Here is a tiny trained network, its code and every weight. The questions are about switching its units off for an input and a target symbol, where a switched-off unit gives its printed mean instead of its output.

import numpy as np


def w(rows, s, z=0):
    codes = np.array(rows[::2]) - 128.0
    scale = np.full(codes.shape[1], s)
    scale[-1] = z or s
    return codes * scale


def norm(h):
    return h / np.sqrt((h * h).mean(-1, keepdims=True) + 1e-5)


def f(y):
    return y / 2 * (1 + np.tanh(0.7978845608 * (y + 0.044715 * y**3)))


def softmax(a):
    e = np.exp(a - a.max(-1, keepdims=True))
    return e / e.sum(-1, keepdims=True)


def log_softmax(a):
    a = a - a.max(-1, keepdims=True)
    return a - np.log(np.exp(a).sum(-1, keepdims=True))


def net(x, mask):
    ids = ['αβγδεζηλξπφψ'.index(c) for c in x.split()]
    T = len(ids)
    res = E[ids] + P[:T]
    u = 0
    for l in range(3):
        q, k, v = (norm(res) @ M[l].T for M in (Q, K, V))
        z = softmax(np.where(np.tri(T) > 0, q @ k.T / 2**0.5, -1e9)) @ v
        res = res + np.where(mask[u], z, O[l][:, -1]) @ O[l][:, :-1]
        u += 1
        y = f(norm(res) @ A[l][:, :-1].T + A[l][:, -1])
        res = res + np.where(mask[u : u + 4], y, B[l][:, -1]) @ B[l][:, :-1]
        u += 4
    return log_softmax(norm(res)[-1] @ U[:, :-1].T + U[:, -1])


Q, K, V, O, A, B = {}, {}, {}, {}, {}, {}
E = w([
[103,122,136,127,153,60,119,176,133],'α',
[110,239,152,99,155,236,150,31,209],'β',
[140,129,204,106,100,215,142,251,177],'γ',
[122,142,202,179,101,125,92,136,102],'δ',
[136,114,157,116,55,92,142,156,91],'ε',
[164,162,201,127,113,84,101,179,170],'ζ',
[137,137,170,113,110,73,111,161,139],'η',
[128,122,161,153,102,55,118,159,91],'λ',
[88,143,109,124,90,87,155,104,94],'ξ',
[74,110,161,115,130,108,118,118,130],'π',
[87,95,128,96,169,61,121,197,120],'φ',
[124,137,160,84,76,105,158,122,130],'ψ',
],0.022)
P = w([
[151,34,91,190,127,145,108,94,189],'0',
[70,128,223,224,175,20,229,215,122],'1',
[158,38,84,184,80,93,84,94,190],'2',
[148,134,206,111,168,77,233,208,121],'3',
[118,66,96,165,60,80,66,104,201],'4',
[181,181,179,90,199,121,178,222,100],'5',
[57,87,82,133,56,57,50,107,191],'6',
[180,244,146,58,210,160,126,207,69],'7',
[38,143,116,166,41,11,38,117,252],'8',
[146,193,162,38,183,125,216,146,75],'9',
],0.019)
Q[0] = w([
[30,207,96,143,77,182,178,228,213],'0.h1',
[121,155,149,81,108,181,190,222,3],'0.h1',
],0.0076)
K[0] = w([
[25,161,142,154,59,82,46,94,201],'0.h1',
[193,201,182,151,241,126,242,1,151],'0.h1',
],0.0075)
V[0] = w([
[128,49,113,130,33,134,89,255,109],'0.h1',
[187,160,167,187,150,109,135,18,25],'0.h1',
],0.0078)
O[0] = w([
[27,244,69,225,46,254,205,174,125,83],'0.h1',
[66,111,240,31,173,46,120,66,57,3],'0.h1',
],0.0082,0.0048)
A[0] = w([
[58,224,110,200,133,147,160,108,116,195],'0.n1',
[188,28,121,121,72,101,55,169,116,191],'0.n2',
[135,221,188,110,157,46,211,211,63,254],'0.n3',
[235,115,221,54,250,93,135,103,112,35],'0.n4',
],0.011,0.0099)
B[0] = w([
[131,77,216,95,155,67,195,159,146,223],'0.n1',
[49,131,103,209,197,89,36,15,176,171],'0.n2',
[130,166,253,87,208,109,196,118,91,250],'0.n3',
[144,195,69,73,66,174,207,217,82,251],'0.n4',
],0.011,0.015)
Q[1] = w([
[50,251,249,88,186,113,235,181,169],'1.h1',
[138,130,198,204,77,47,102,126,175],'1.h1',
],0.012)
K[1] = w([
[26,183,130,95,15,98,37,206,109],'1.h1',
[34,203,98,136,142,169,134,51,254],'1.h1',
],0.0097)
V[1] = w([
[116,49,76,120,60,103,162,126,66],'1.h1',
[81,197,155,68,86,242,144,2,206],'1.h1',
],0.013)
O[1] = w([
[26,78,119,102,174,163,174,127,109,85],'1.h1',
[97,193,100,43,94,3,103,185,218,254],'1.h1',
],0.02,0.0069)
A[1] = w([
[113,113,62,102,61,159,144,174,205,1],'1.n1',
[143,81,145,82,175,195,6,228,175,211],'1.n2',
[224,110,161,109,144,30,53,114,22,13],'1.n3',
[206,141,14,160,90,183,137,163,39,58],'1.n4',
],0.012,0.0082)
B[1] = w([
[132,97,135,216,175,130,130,119,106,254],'1.n1',
[116,145,149,47,127,84,164,50,142,215],'1.n2',
[59,132,252,149,148,82,64,176,48,167],'1.n3',
[53,30,96,81,149,116,162,140,210,123],'1.n4',
],0.018,0.0044)
Q[2] = w([
[122,134,155,109,53,167,158,226,150],'2.h1',
[62,140,168,171,43,162,250,167,202],'2.h1',
],0.017)
K[2] = w([
[155,252,137,110,185,112,90,109,106],'2.h1',
[95,178,109,40,192,183,61,88,79],'2.h1',
],0.016)
V[2] = w([
[151,50,126,129,174,191,120,108,80],'2.h1',
[2,131,115,78,119,114,181,175,148],'2.h1',
],0.016)
O[2] = w([
[146,206,70,42,240,163,41,133,134,12],'2.h1',
[134,57,249,113,58,234,102,146,186,246],'2.h1',
],0.013,0.011)
A[2] = w([
[171,122,151,92,149,69,120,115,126,26],'2.n1',
[98,97,142,105,140,105,76,214,1,114],'2.n2',
[163,216,116,71,152,111,132,147,22,203],'2.n3',
[87,124,164,139,71,140,155,123,148,254],'2.n4',
],0.02,0.0075)
B[2] = w([
[138,118,175,174,115,230,151,212,79,144],'2.n1',
[144,109,253,117,229,51,241,193,164,156],'2.n2',
[102,178,206,77,64,189,163,72,169,197],'2.n3',
[150,144,93,112,164,121,106,95,55,251],'2.n4',
],0.017,0.023)
U = w([
[114,168,134,108,138,82,98,37,73,85],'α',
[59,46,198,130,19,145,126,89,178,2],'β',
[158,110,77,143,157,163,140,202,144,175],'γ',
[144,123,189,128,249,80,175,174,141,138],'δ',
[129,83,162,59,130,138,13,96,133,132],'ε',
[204,175,81,160,116,75,161,76,57,106],'ζ',
[154,132,90,142,168,139,137,150,154,149],'η',
[139,114,89,79,66,73,126,184,174,181],'λ',
[128,134,90,226,34,178,200,199,112,126],'ξ',
[115,164,127,68,28,233,158,221,47,183],'π',
[116,105,149,128,102,77,128,2,121,56],'φ',
[137,172,98,157,138,131,133,47,70,120],'ψ',
],0.0098,0.0082)

Each question gives the input, a string of symbols that net reads in full, and the target symbol t.
The units are the heads (2 rows each of Q, K, V and O) and the neurons (one row each of A and B). Each row of codes is followed by its name. A weight is (code - 128) times the scale printed after its matrix; where a second scale follows, it is the last column's (O, A, B and U).
mask holds one flag per unit, layer by layer, with each layer's heads first. A switched-off unit (its flag False) gives its mean, the last column of its rows in O or B, instead of its output. The means were averaged over made-up inputs and are rounded, as every weight is.
A unit's drop is (log p(t) with every unit on - log p(t) with that unit switched off) / (log p(t) with every unit on - log p(t) with every unit switched off).
The circuit of an input: a set's keep is (log p(t) with only the set's units on - log p(t) with every unit switched off) / (log p(t) with every unit on - log p(t) with every unit switched off). Starting from the 12 units with the biggest drops (on a tie, the unit counted first), units are removed one at a time, each time the one whose removal leaves the highest keep (on an exact tie, the one counted first), for as long as the keep stays at least 0.8.
units of the circuit, in order: the units of the circuit, biggest drop first
unit that matters most: the unit with the biggest drop
top k neurons: the k neurons with the biggest drops, biggest first
top k neurons in layer l: the k neurons of layer l with the biggest drops, biggest first
input ψ γ λ, target β: units of the circuit, in order	0.h1, 2.h1, 0.n4
input β β β β β λ γ, target λ: top neuron	0.n3
input β β δ, target λ: units of the circuit, in order	0.n3, 1.h1
input α β ζ ψ ε, target ζ: units of the circuit, in order	1.h1, 2.h1, 0.n3
input γ β δ β η γ ξ ζ γ, target ε: top 4 neurons	0.n4, 0.n3, 0.n1, 2.n2
input β ξ β δ β ψ γ ε, target δ: top 2 neurons	2.n2, 1.n3
input η γ β π η, target λ: units of the circuit, in order	1.h1, 0.n3
input δ ζ π β γ γ γ, target ξ: units of the circuit, in order	0.h1, 1.n1
input γ η β β δ, target λ: units of the circuit, in order	1.h1, 0.n3
input γ ψ β ψ ε, target λ: top 2 neurons in layer 0	0.n3, 0.n4
input β ξ γ β β γ ξ β ψ, target ε: top 2 neurons in layer 0	0.n3, 0.n4
input β γ ξ ε ξ, target ε: top 3 neurons	0.n3, 0.n4, 0.n1
input β γ ψ γ ε γ ψ ψ ζ, target β: units of the circuit, in order	0.n4, 0.n3, 0.h1, 2.h1
input π ζ β α γ, target λ: units of the circuit, in order	1.h1, 0.n4, 0.n3
input λ ζ ξ, target δ: top 2 neurons	0.n1, 0.n3
input β β ε, target λ: top 3 neurons	0.n4, 0.n3, 0.n2
input ζ β γ, target ζ: top 4 neurons	0.n4, 1.n2, 2.n3, 2.n4
input β γ γ β ξ γ ψ, target ε: top 4 neurons	0.n4, 0.n3, 0.n2, 0.n1
input ψ α β, target β: top neuron	0.n3
input β ψ ξ γ λ ψ β β λ, target λ: unit that matters most	0.n3
input ζ δ η, target ζ: units of the circuit, in order	1.h1, 2.h1
input γ γ ψ, target ξ: top 2 neurons	0.n3, 2.n3
input γ ψ ζ, target ξ: units of the circuit, in order	0.h1, 0.n3
input β π π ψ ξ, target φ: top 4 neurons	0.n4, 0.n3, 2.n4, 0.n1
input δ ε ε ψ ξ α β ψ ψ, target λ: top 3 neurons	0.n4, 0.n3, 2.n3
